In the rows, 128 means zero.
Each row of numbers stands for one object and depends on some of the facts below. Use the named rows to name the rest.

Facts:
bekelin ζ: mivas
benu ζ: ridil
branegur ζ: kistado
brezite ζ: stivi, gruklir, gruvok
brizo ζ: ratos, mastus
brobri ζ: lozo, kozor, grepak
daran ζ: flefal
deklozal ζ: gevan
drafem ζ: sutrer, flubror
draflo ζ: flovu, tirize
drodruk ζ: flaskil
fadrus ζ: dranu, paplel, ropim
fetra ζ: ropim
fiken ζ: grepak, mutra
foli ζ: kulenom, traplofa
giladra ζ: fefluk, stutrafus
greflem ζ: gifun
kebedres ζ: gifun, zaflim
kiskun ζ: fefluk, dregrak
klesu ζ: zutres, mupam
klezo ζ: gevan
kliklegri ζ: kledrubo
kludram ζ: kludridos, kozor
klupi ζ: sketa
kora ζ: plabel
matim ζ: skidon
muzel ζ: pinok
napos ζ: stutrafus
pipan ζ: kitres, gevan, pilon
plabron ζ: kekor, skidon, pluklur
pladur ζ: sofumom, kulenom
plestonur ζ: fefluk, klezim, sofumom
plisus ζ: stivi, mutra
plitrar ζ: kleme, skebu, lepem
plosu ζ: nefum, banil
pufen ζ: gruvok
retisa ζ: begro, kadul, mastus
rezin ζ: mupam, tirize
ripu ζ: nefum, flovu, diran
rufil ζ: duflo
segim ζ: sotu, skesan
sivor ζ: sutrer, kastes
skesuska ζ: mastus
skulo ζ: ratos, duflo
stisteskik ζ: skidon, kleme, ratuskek
taplatrus ζ: droses, skebu
tatati ζ: skidon, steni, sutrer
tretrek ζ: kulenom
trotas ζ: kledrubo, kastes
vubram ζ: gevan, sutrer
vuges ζ: potaplar, nefum
zabrenak ζ: sotu
zibul ζ: gevan, grepak, pleplodo
ω a <- banil, begro, bero, branegur, danodrik, deklozal, diran, dotrok, dranu, dratas, dregrak, duflo, fubril, gidra, gifun, greflem, grepak, gruklir, gruvok, kapli, kleme, lozo, mamal, mastus, matim, muzel, napos, nefum, plabron, pladur, pleplodo, plestonur, plitrar, plosu, pluklur, potaplar, ratuskek, rufil, sasok, sivor, skebu, sketa, skidon, skuplem, sofumom, stade, statun, stikeplo, stokis, stuplaste, stutrafus, sutrer, tatati, traplofa, tretrek, tubrik, vagolom, vubram, vuges, zabrenak
ω b <- barek, bekelin, drodruk, dukin, flubibrol, gevan, giladra, kadul, kastes, klezim, klipas, kozik, mivas, mupam, retisa, skesan, stisteskik, truvir
ω e <- batum, drafem, drura, gudi, kekor, kistado, kitres, klezo, kliklegri, kozor, kuzer, podrir, pufen, ripu, risos, segim, skulo, sotu, steni, trotas
ω c <- benu, beser, brizo, brudul, fetra, fiken, flefal, flepebak, flovu, flubror, flutri, kledrubo, kludram, klupi, kora, laster, migo, mutra, pilon, pinok, pipan, plabel, ropim, stivi, subo, tirize, zaflim, zibul
ω f <- brezite, brobri, dinu, droses, fefluk, foli, kebedres, klesu, nudo, nufal, plastum, ratos, ridil, trapluk, zutres
ω g <- daran, draflo, droskim, flaskil, kobrum, plisus, rezin
ω d <- fadrus, kiskun, kludridos, kulenom, lepem, magron, paplel, pepefa, pluflefe, skesuska, taplatrus
bekelin δ: kledrubo, flefal, rezin
bero δ: begro, migo, tretrek, truvir, drura
beser δ: dranu
brezite δ: begro, migo, retisa
brizo δ: benu, plabel, fubril, tatati
danodrik δ: tretrek, muzel, pleplodo
daran δ: barek, sofumom
dinu δ: nefum, tretrek, mutra
diran δ: flubibrol, kitres, dranu, kliklegri, dukin
dratas δ: pinok
droskim δ: drodruk, vuges, plestonur, klipas, mupam
duflo δ: skesuska, fadrus, kora
fetra δ: kistado, pluklur, skesuska, magron, gevan, mivas
flaskil δ: flubror
flepebak δ: gifun, mivas, dukin
foli δ: vuges
greflem δ: skidon, vuges, kludridos, tubrik
gruklir δ: retisa
gruvok δ: magron
gudi δ: drafem, plosu, vubram, stivi
kapli δ: pinok, fiken, fubril
kekor δ: zaflim, kebedres, kulenom, kastes
kleme δ: ridil, sketa, kebedres, kora, vagolom, mastus
klesu δ: plabel, tubrik, matim
klezo δ: kora, lepem
klupi δ: stikeplo, droses, ratuskek
kozik δ: brudul, drafem, kludridos
kozor δ: taplatrus, mivas, nudo, fadrus
kuzer δ: flutri, flovu, fadrus, mutra
laster δ: skesuska, flutri, plabron, barek
mamal δ: gifun, flefal, batum
napos δ: skesuska, zaflim, stokis, nudo
nufal δ: sasok, kulenom, drura
paplel δ: dotrok, kebedres
pepefa δ: begro, sofumom
pilon δ: grepak
pladur δ: kludram
plastum δ: dranu, draflo, risos
plitrar δ: pinok
pluflefe δ: skesuska, ratuskek, kobrum, skuplem
podrir δ: vubram, sutrer, zaflim
potaplar δ: vuges, skebu, risos, dukin, skuplem, sofumom
ratos δ: matim, sofumom
ripu δ: pluklur, nudo
rufil δ: tubrik, lepem
sivor δ: draflo, nefum, benu
skesan δ: gevan
skulo δ: nefum, pleplodo
stade δ: begro, migo, skebu, kadul
statun δ: giladra, skebu, ropim
stisteskik δ: mupam
stuplaste δ: taplatrus, sasok
stutrafus δ: kitres, stikeplo, kludridos
subo δ: flubibrol, tubrik, dukin, mastus
tirize δ: pluklur, plabel
traplofa δ: pufen, droses, fubril, fadrus, sofumom
trapluk δ: pufen, kliklegri, drura
zabrenak δ: vuges, nefum, benu, kobrum
zibul δ: brudul, tretrek, gidra, pipan, kastes

Known rows:
drodruk: [113 105 146 144  82  90 190 124 122 157 168 113 163 141 122 133 178 150
 185 160 108 122  78 148  75 137 113 104 130 149 138 164 143 162 133 202
 137 134 121 127 156  89 164  74 146  43 129 128]
kebedres: [157 140  46 140 162 150 142 101 144  99 137 199 151 119 161 129 105 108
 129  47 164 152  98 152 134 111  99 140 127  89 132 108 120  96 112  79
 171 146 150 132  94 100 186 149 127 150 147 149]
kekor: [122 140 114 146 159 156 127 117 120 101 130  79 128 116  93 139 163 158
 106 137 129 113 134 118 120 135 195 145  76  91 121 100 129 119  93 108
 119 111 119 161  59 152  99 127  94 182 165 126]
ridil: [114 159 144 143 160 138 128 113 139 124 122 114 177 190 119 154 154  72
 143 136 187 195 109 139  82 153  73 113 126 148  82 114 114 105  34 144
 152 116 127 133  55 116 141  92 144 147 145 116]
kledrubo: [146 117 151 131 120 117 106 103 120 172 113 100 108 151 133  92 125  94
 136 111  95 155 117 181 127 116 103 143 108 155  89 118 147 165 157 145
  93 139 125 122 110 134 149 142 158 148 148 134]
fetra: [ 96 135 107 114 140 184 163 122  83 109 152  87  99 134 126 113  93 200
 122 143  96  83  79 128 133 125 164 119 174 155 197 150 153 114 143 140
 153  55  79 108  57 151  84  85 127 125 113 148]
flutri: [109 115 142 136 156 105 140 123 128 135 144 126 120 118 126 116  96 117
 116 129 153  99 118 127 138 115  83 139 143 126 139 118 137 108 120  85
 132 112 115 132 147 110 132 127 138 122  78 133]
skebu: [127 101 153 142  82  75 130 104 146 140 102 135 137 138 105 149 132  95
 110 115 121 120 130 144 142 101  79 139 143 124  67 139 111 157 128 133
 127 153 127 121 181 119 117 174 138 134 123 126]
ratuskek: [ 87 107 169 141 125 105 129 127 145 137 104 139 146 129  98 130 120  84
 109 122 133 115 123 133 120 112  98 154 115 124 129 125 147 123 122 118
 129 133 131 114 165 111 128 125 142 127  94 117]
tatati: [140 111 125 130 148 104 139 144 113 118 136 164 150 117 155 105 110 126
 161 138 138 129 142 111 116 165 117 135 118 145 164 126 105 127 146 119
 130 135 135 101 178 108 149 116 143  89  81 113]
flubibrol: [124 132 121 116 113 120 125 114 148 116 106 172 167 171 111 141 128  88
 133  96 154 150 110 155  99 116  97 124 125 122 121 130 126 147 128 142
 147 162 131 117 151 103 116 128 122 141 144 135]
flovu: [109 134 167 134 147 121 106 144 144 138 118 121 120 119 124 122 103  95
 109 143 146 122 140 127 152 122  99 133 141 130 116 116 137  92 110  84
 123 115 133 140 133 124 127 135 140 134  89 115]
klezim: [120 149 143 126 112 131  83 160 133 143 117 103 125 139 134 111 130 116
 155 158 106 132 141 151 154 115 145 114 128 123 117 105 142 120 145 134
 104 142 139 144 109 124 122 128 132 139 147 129]
kludridos: [ 99 106 158 151 101 115 124 128 174 144 114 149 154 126 110 141 164  71
 121 109 130 150 125 145  98 117 113 150  81  89 112 132 158 139 116 126
 130 161 148 136 170  93 161 114 132 118 142 118]
mupam: [ 99 119 171 132  90 141  94 152 169 171 100 138 116 117 139 135 132  76
 123 131 125 171 146 132 133 111  98 125 129 125 118 154 162 134 139 136
 119 152 151 124 171 110 164 119 142 113 139 114]
dinu: [116 127 132 139 127 138 142 148 122 114 137 105 106  82 128 158 150 181
 104 162 109  96 152  85 145 143 184 135 128 111 136 148 111 104 118 122
 131 102 124 142 132 154 112 138 102 116 118 116]
branegur: [185 124  97 135 108 159 152 128 118  90 157 142 109  89 156 100 128 171
 163  84  80 106 106 162 129 134 123 115 103 112 157 152 140 140 194 113
 117 121 125 135 142 113 142 139 145 137 141 130]
brobri: [162 126 109 120 145 121 145 116 113 135 145 134 110 118 144 114 123 156
 144 122 118 134 130 134 123 137 134 125 104 142 137 124 120 145 152 140
 115 138 127 129 120 128 151 132 126 113 136 129]

Rows to name:
No name comes twice in this set of rows, the named rows included.
[123 115 118 122 121 143 149 147 109 109 128 138 120  98 131 142 142 188
 132 148 105 111 161  78 114 163 186 125 116 133 170 156 106 132 152 149
 123 122 124 110 158 152 121 112 111  83 110 114]	sivor
[130 155 111 122 150 181 104 123 111  74  95 112 158 164  92 137 155 137
 115 134 126 133 135 117  87 158 196 136  78 115 138  98 124 131 101 126
 116 115 120 125  61 157  67 114 101 198 173 121]	kleme
[152 146 127 128 148 145 107 157 101 102 117 128 142 122 166  89 124 139
 166 160 101 141 168 110 130 179 151 125 118 157 136 124 102 112 137 125
 102 111 137 106 117 140 121 125 154 127 108 107]	dratas
[107 116 156 147 129  95 121 131 137 115 107 138 157 140 124 122 124  85
 116 132 134 119 136 128 122 130  89 150 118 124 110 120 130 126 117 107
 117 130 128 117 170 108 119 139 144 139  88 116]	droses
[116 132 127  92 118 158 126 112 107 128 111 106  96 162 108 132 111 155
  98 120 118 121 112 125 112 125 158 121 145 160 154 140 130 160 144 153
 122 110  83 108 100 172  70 112 114 158 150 143]	flepebak
[111 126 112 161 157 154 129 102 166 131 124 137 133  99 154 130 108  73
  88  69 126 142 113 151 145  83  92 171 117  78 120 116 165  83 101  57
 159 122 141 138  83 107 189 145 135 166 128 138]	zaflim
[143 136 122  96 117 157 118 109  97 149 120  93  81 155 126 112 118 162
 124 128  90 141 121 137 126 129 155 120 134 171 132 140 132 166 170 170
 102 120 104 112  74 168 101 126 131 156 167 136]	mamal
[148 170 109 108 201 133 151  93 121 152 151 208 146 168 130 142  99  88
 119 101 217 182 103  98  89 151  70 112 132 160 116  96 137 121  70 101
 154 134 159 154 147 138 149  97 139 127 119 134]	kora
[ 98 128 154 123 161 153 119 115  97 111 114  71 101 142  95 115 114 151
  81 138 111  92 126 109 117 136 166 151 113 140 154 111 137 126 118 104
 109  83  87 121  76 166  67 121 118 170 110 126]	kozor
[ 92  93 112 128 169  91 165  88 126 163 148 154 141 142 140 113  72 100
 106  98 161 105  84 137 138  84  81 160 151 137 156  99 132 109 120  95
 171 139 116  99 133  92 171 124 127  93  73 153]	skesuska
[150 133  82 129 150 147 156 127 119 111 166 102 107  89 123 154 171 210
 116 141 125 109 147  84 134 142 208 126  92  95 146 135 114 120 111 135
 135 120 130 163  96 153 140 134  81 116 161 124]	zibul
[ 96 129 159 129 100  74  95 155 143 130 108 146 158 156 108 125 112  70
 138 145 152  94 136 147 156  97  76 120 171 121  95 108 130 113 132 103
 133 149 137 121 193  93  93 150 136 129  94 129]	sofumom
[102 116 152 143  97 136 116 135 155 135 100 146 156 135 110 149 159  85
 119 120 125 150 132 139  97 125 136 144  93 108 122 143 149 146 125 139
 127 151 139 111 172 109 145 109 139 123 132 119]	skidon

Now the same objects, written a new way:
Named rows:
kobrum: [ 91 116 158 121 118 114  73 101 158 114 137 139 137 141 145 121 152 144
 180 111 126 155 114 119 167 109 144]
beser: [ 80  78 121 120 161 121 140 107 123 149 139 106 129 145 118 128 119 120
 111 106 128  82 130 124 119 161 122]
pluklur: [125 169 181 101 100 129 103 135 170 136  83 189 140 102 105 128 111 137
 163 125 110 191 127 163 146  60 167]
brudul: [150 169 139 182 158  81 109 157 111  99 133 128 153 151 190 111 154 135
 164 120 138 148 153 138 153 105  92]
pleplodo: [156 159 171 142 120 124  79  98 115  81 116 133 156 149 169 140 173 116
 174 108 139 176 118 134 109 145  87]
diran: [ 77  24 106 121 183 119 162 134 117 148 151 119  68 158 104 121 114 113
  95 129  94  46 126 109  76 146 151]
droses: [111 116 135 117  86 110 105 132 169 122  90 133 170 134 117 149 134 116
 189 112 125 140 130 123 140 106 145]
sivor: [ 46  95 159 141 128 164 152  65  97 104 154 106 150 180 124 159 149 121
  90 141 112 102 116 130 119 140 137]
sketa: [175 113  91 129 163  74 151 191 148 139 127 128 154 121 116 103 108 100
 154 138 140 162 169 114 133 122 150]
daran: [ 83 110  95 111 104 146 140  84 142 140 152  94  99 119 105 155 141 143
 107 146 114 100 123  95 114 126 138]
plastum: [ 54  62 114 122 154 134 144  94 117 136 158 105 102 150 119 149 131 140
 100 120 109  50 119 111 109 158 129]
kludram: [187 169 139 146 103 154 133 130 115 132 108 132 144 124 132  98 118  97
 115 117 172 152 117 150 134 183 103]
kekor: [124 169 110 182 171  99 197 166  89 111 140 132 113 148  98 173 105 136
 106 175 103  74 159 141  72  78 128]
pepefa: [100  94  91 113 107 124 160  87 128 134 143  78 118 123 123 177 154 141
  97 125 108  87 124  92  82 157 118]
kuzer: [ 89 144 111 130 110 153 170  96 120 102 164 114  84 137  93 173 142 162
  93 172 107 107 119 106 105  93 150]
mivas: [151 149 157  72 116 113  96 123 168 169 114 176 106  66 120 104 112 161
 156 123 119 188 126 132 153  67 148]
nefum: [131 111 174 116 101 117  73 119 164  59 110 144 141 158 193 106 175 125
 197  86 121 157 105 109 117 109 130]
skesuska: [138 191 119  68  95 117  82 126 161 128  86 161  96 104 133 119 130 110
 159 121 106 224 147 135 191  46 154]

Name these rows:
No name comes twice in this set of rows, the named rows included.
[178 166 107 131 110  90 123 137 136 140 113 133 124  85 149 128 136 132
 151 130 125 164 153 114 114  94 113]	sasok
[ 85 135 114 183 193 115 146 149  81  90 176 105 104 176 141 138 130 142
 111 149 124  56 142 117 130 118 118]	kozik
[100  85  97 122 128 130 163  93 115 147 140  90 107 128 125 152 135 151
  78 115 117  44 116 127  75 168  93]	statun
[ 97  98 121 128 181 131 176 124 113 144 157 125 125 163  69 128  99  84
 106 174 119 145 159 126 120 137 163]	klezo
[166 147 145 140 137 154 135 131 112 115 133 142 145 123 103 123 116 119
 120 118 159 143 110 143 114 175 102]	lozo
[126 102 140  88  99 127  95 124 176 101 114 144 175 140 120 118 126 116
 183 111 144 180 133 106 161 117 176]	plabel
[158 182 160 128 102 108  87  97 155  86 132 141 122 135 127 160 165 134
 189 118 135 182 120 107 112 106 108]	mutra
[159 131  94 145 109 115 143 114 112 137 129  86 110 106 120 173 140 149
 106 109 140  79 108 117  61 183  70]	gruklir
[ 54  47 121 115 161 129 149  99 120 133 167  98  66 156 108 149 137 129
  96 111  90  32 106 100  72 145 137]	potaplar
[170 197 154 172 159 110 102 170 103  90 133 159 113 151 133 114 127 136
 169 118 166 140 135 146 139 116 102]	stivi
[115 110 139 121 131 102  92 129 142 132 118 135 149 136 148 107 133 119
 176 108 129 152 139 126 167 123 138]	stikeplo
[136 137  80 145 138 114 179 142 103 142 156  93  96 123 127 173 132 141
  85 161 112  98 147 115  81 121 113]	nufal
[ 59 109  70  91  93 190 153 102 115  67 151  91 116 193 101 162 131 104
  68 138 124  97 119 115 153 139 168]	brizo
[170 123 185 103 147 155 123 148 121 166  93 174 160  47 121  89  97 140
  97  91 144 152 119 178 111 147 102]	kledrubo
[105  84 179 122 129 106  64 110 154 143  94 131 129 172 194  65 156  86
 183  92 115 133 115 122 174 137 130]	vuges

Now the same objects, written a new way:
Some objects and their rows:
kistado: [130 129 131 132 122 134 134 106 131 124 119 124 129 114]
stivi: [131 122 135 142 143 148 135 118 107 127 102 128 138 115]
nufal: [138 120 125 115 128 124 126 140 108 122 135 134 142 130]
taplatrus: [126 154 144 139 138 121 133 123 131 135 135 138 133 115]
paplel: [136 115 116  90 128 133 128 101 122 121 135 128 132 125]
kadul: [137 122 143 158 125 128 126 120 147 129 115 117 148 143]
kastes: [139 117 140 132 111 136 130 133 142 119 121 123 117 101]
deklozal: [124 112 149 134 130 124 131 153 152 126 129 128 114 120]
steni: [136 137 148 131 115 132 124 130 135 125 113 127 115  93]
zaflim: [131 126 129 117 124 136 136 108 133 122 130 128 133 113]
kleme: [138 164 136  98 122 134 120 131 103 134 105 138 136 111]
sketa: [131 124 126 134 128 138 135 106 132 124 117 123 126 119]
kitres: [131 111 149 128 126 135 129 134 118 112 106 123 118 126]
kiskun: [115 127 120 155 122 122 131 129 170 112 146 133 124 145]
fiken: [116 108 142 149 151 122 129 148 141 128 124 132 132 121]
ripu: [120 160 112  90 130 106 144 173 137 142 147 132 132 126]
skuplem: [126 132 132 136 129 129 132 109 127 128 127 126 119 125]
dinu: [129 113 120 123 117 143 126 167  86 138 180 126 145 128]

Which object is each row?
No name comes twice in this set of rows, the named rows included.
[133 126 130 123 124 138 133  95 114 115 118 124 127 116]	gifun
[132 131 118 109 135 133 122 141 130 125 136 131 127 146]	kozik
[134 154 134 103 132 120 129 122   9  99 103 121 122 157]	diran
[127 127 122  91 124 130 131 117 121 131 125 128 138 126]	skesan
[119 120 146 127 123 134 119 174 119 139 198 121 156 167]	skulo
[130 104 149 108 113 140 134 153 132 123  95 122 119 107]	gevan
[132 155 145 130 118 138 126 116 119 135 111 131 125  94]	ratuskek
[113 129 116 164 122 123 133 133 176 114 153 133 119 155]	plestonur
[118 128 122 100 116 124 136 130 110 142 143 131 138 125]	kuzer
[131 104 148 142 124 147 133 170 108 122 129 123 124 114]	pleplodo
[116 118 124 137 128 124 122 110 139 127 123 123 128 104]	fubril
[157 107 134 189 119 120 125 121 128 138 101 121 151 142]	begro
[112 143 101 123 133 137 113 153 163 134 167 130 103 184]	foli
[121 129 128 140 123 124 134 101 127 139 120 126 122 119]	barek

